Here is a tiny trained network, its code and every weight. The questions are about switching its units off for an input and a class, where a switched-off unit gives its printed mean instead of its output.

import numpy as np


def w(rows, s, z=0):
    codes = np.array(rows[::2]) - 128.0
    scale = np.full(codes.shape[1], s)
    scale[-1] = z or s
    return codes * scale


def f(y):
    return y / 2 * (1 + np.tanh(0.7978845608 * (y + 0.044715 * y**3)))


def log_softmax(a):
    a = a - a.max(-1, keepdims=True)
    return a - np.log(np.exp(a).sum(-1, keepdims=True))


def net(x, mask):
    res = np.array(x, float).reshape(1, 4) / 4 @ E
    y = f(res @ A[0][:, :-1].T + A[0][:, -1])
    res = res + np.where(mask, y, B[0][:, -1]) @ B[0][:, :-1]
    return log_softmax(res[-1] @ U[:, :-1].T + U[:, -1])


A, B = {}, {}
E = w([
[139,29,89,162,77,175,214],'x0',
[134,217,68,144,187,185,96],'x1',
[92,158,103,217,144,9,142],'x2',
[9,125,3,136,110,125,74],'x3',
],0.011)
A[0] = w([
[132,82,136,132,119,187,212,114],'neuron 1',
[117,180,181,94,119,138,116,67],'neuron 2',
[143,67,159,117,106,111,136,109],'neuron 3',
[124,141,172,117,134,91,149,79],'neuron 4',
[159,87,156,37,100,222,154,144],'neuron 5',
[77,66,106,131,119,83,102,147],'neuron 6',
[63,212,135,136,146,116,72,117],'neuron 7',
[91,88,103,99,79,83,137,147],'neuron 8',
[63,55,152,108,146,94,116,217],'neuron 9',
[128,135,130,166,153,41,151,198],'neuron 10',
[54,59,95,125,59,84,97,102],'neuron 11',
[84,79,159,139,101,183,92,140],'neuron 12',
[86,134,90,149,147,34,147,94],'neuron 13',
[133,116,200,159,141,85,164,217],'neuron 14',
[158,85,183,140,99,134,161,2],'neuron 15',
[139,133,236,140,133,77,130,145],'neuron 16',
[127,133,208,78,153,96,126,144],'neuron 17',
[151,132,146,110,125,124,86,62],'neuron 18',
[143,140,171,81,129,128,62,57],'neuron 19',
[91,101,72,224,84,115,187,197],'neuron 20',
[170,92,161,112,169,81,107,92],'neuron 21',
[115,188,188,24,108,108,89,117],'neuron 22',
[93,201,116,116,169,117,7,210],'neuron 23',
[102,141,117,171,117,81,116,73],'neuron 24',
[220,182,135,134,182,177,145,125],'neuron 25',
[127,170,98,164,137,100,101,176],'neuron 26',
[178,174,167,116,163,128,154,156],'neuron 27',
[77,164,100,174,74,84,171,184],'neuron 28',
[202,131,179,172,149,40,130,198],'neuron 29',
[112,106,87,117,130,201,137,150],'neuron 30',
[186,52,79,104,118,188,110,134],'neuron 31',
],0.013,0.0059)
B[0] = w([
[126,90,86,137,69,162,80,201],'neuron 1',
[103,150,171,158,174,130,115,152],'neuron 2',
[138,106,119,97,92,139,150,175],'neuron 3',
[171,145,141,97,132,107,121,146],'neuron 4',
[252,83,129,117,97,141,92,227],'neuron 5',
[135,178,165,94,93,111,163,179],'neuron 6',
[96,165,78,104,137,171,70,210],'neuron 7',
[105,137,150,96,69,137,156,175],'neuron 8',
[118,139,178,134,123,127,191,180],'neuron 9',
[171,169,86,67,149,78,123,193],'neuron 10',
[74,167,198,127,92,100,182,197],'neuron 11',
[145,143,189,112,128,134,163,162],'neuron 12',
[157,139,71,75,171,133,112,188],'neuron 13',
[174,120,87,40,90,95,147,197],'neuron 14',
[97,136,73,35,60,114,144,178],'neuron 15',
[218,110,116,84,103,79,201,193],'neuron 16',
[197,155,145,129,168,92,151,173],'neuron 17',
[161,160,158,119,174,117,147,135],'neuron 18',
[149,174,141,138,185,137,134,157],'neuron 19',
[119,191,163,65,162,87,132,211],'neuron 20',
[199,144,154,112,122,96,154,154],'neuron 21',
[154,168,151,132,206,93,75,185],'neuron 22',
[87,165,123,103,177,173,74,248],'neuron 23',
[153,129,91,96,175,152,100,161],'neuron 24',
[64,121,169,140,92,135,179,198],'neuron 25',
[102,185,110,104,136,121,104,183],'neuron 26',
[103,131,162,188,125,132,189,184],'neuron 27',
[110,188,106,100,179,107,81,187],'neuron 28',
[116,163,106,73,133,79,177,211],'neuron 29',
[167,123,115,79,94,122,126,174],'neuron 30',
[124,71,107,109,54,121,122,191],'neuron 31',
],0.012,0.019)
U = w([
[40,164,136,153,146,159,136,125],'0',
[145,49,63,254,180,66,115,3],'1',
[140,156,82,123,170,128,48,152],'2',
[159,36,108,134,59,190,146,145],'3',
[138,105,69,159,144,109,168,81],'4',
[171,102,159,183,183,144,128,99],'5',
[130,138,139,126,118,72,200,154],'6',
],0.015,0.012)

Each question gives the input, the list of numbers given to net, and the class t.
The units are the neurons (one row each of A and B). Each row of codes is followed by its name. A weight is (code - 128) times the scale printed after its matrix; where a second scale follows, it is the last column's (A, B and U).
mask holds one flag per neuron, in row order. A switched-off neuron (its flag False) gives its mean, the last column of its row in B, instead of its output. The means were averaged over made-up inputs and are rounded, as every weight is.
A unit's drop is (log p(t) with every unit on - log p(t) with that unit switched off) / (log p(t) with every unit on - log p(t) with every unit switched off).
The circuit of an input: a set's keep is (log p(t) with only the set's units on - log p(t) with every unit switched off) / (log p(t) with every unit on - log p(t) with every unit switched off). Starting from the 12 units with the biggest drops (on a tie, the unit counted first), units are removed one at a time, each time the one whose removal leaves the highest keep (on an exact tie, the one counted first), for as long as the keep stays at least 0.8.
circuit, biggest first: the units of the circuit, biggest drop first
most important unit: the unit with the biggest drop
top k neurons: the k neurons with the biggest drops, biggest first
drop of u: that unit's drop, to one decimal
input [-4,-4,3,7], class 0: most important unit => neuron 11
input [-8,8,0,-2], class 0: circuit, biggest first => [neuron 25; neuron 5]
input [8,4,3,2], class 2: top 3 neurons => [neuron 28; neuron 25; neuron 16]
input [2,4,1,-1], class 0: circuit, biggest first => [neuron 5; neuron 16; neuron 14]
input [2,-1,5,6], class 0: top 3 neurons => [neuron 11; neuron 5; neuron 16]
input [-3,-2,-2,1], class 2: top 3 neurons => [neuron 25; neuron 27; neuron 11]
input [-4,-7,8,7], class 2: top 4 neurons => [neuron 13; neuron 28; neuron 24; neuron 10]
input [-3,2,5,-3], class 2: top 2 neurons => [neuron 11; neuron 9]
input [2,2,2,2], class 2: top 2 neurons => [neuron 25; neuron 27]
input [-1,-2,2,6], class 0: top 2 neurons => [neuron 11; neuron 5]
input [3,7,3,-2], class 0: drop of neuron 5 => 0.1
input [-7,5,-5,-8], class 5: drop of neuron 22 => 0.2
input [8,2,6,-3], class 2: drop of neuron 28 => 0.5
input [7,-5,1,-1], class 3: circuit, biggest first => [neuron 1]
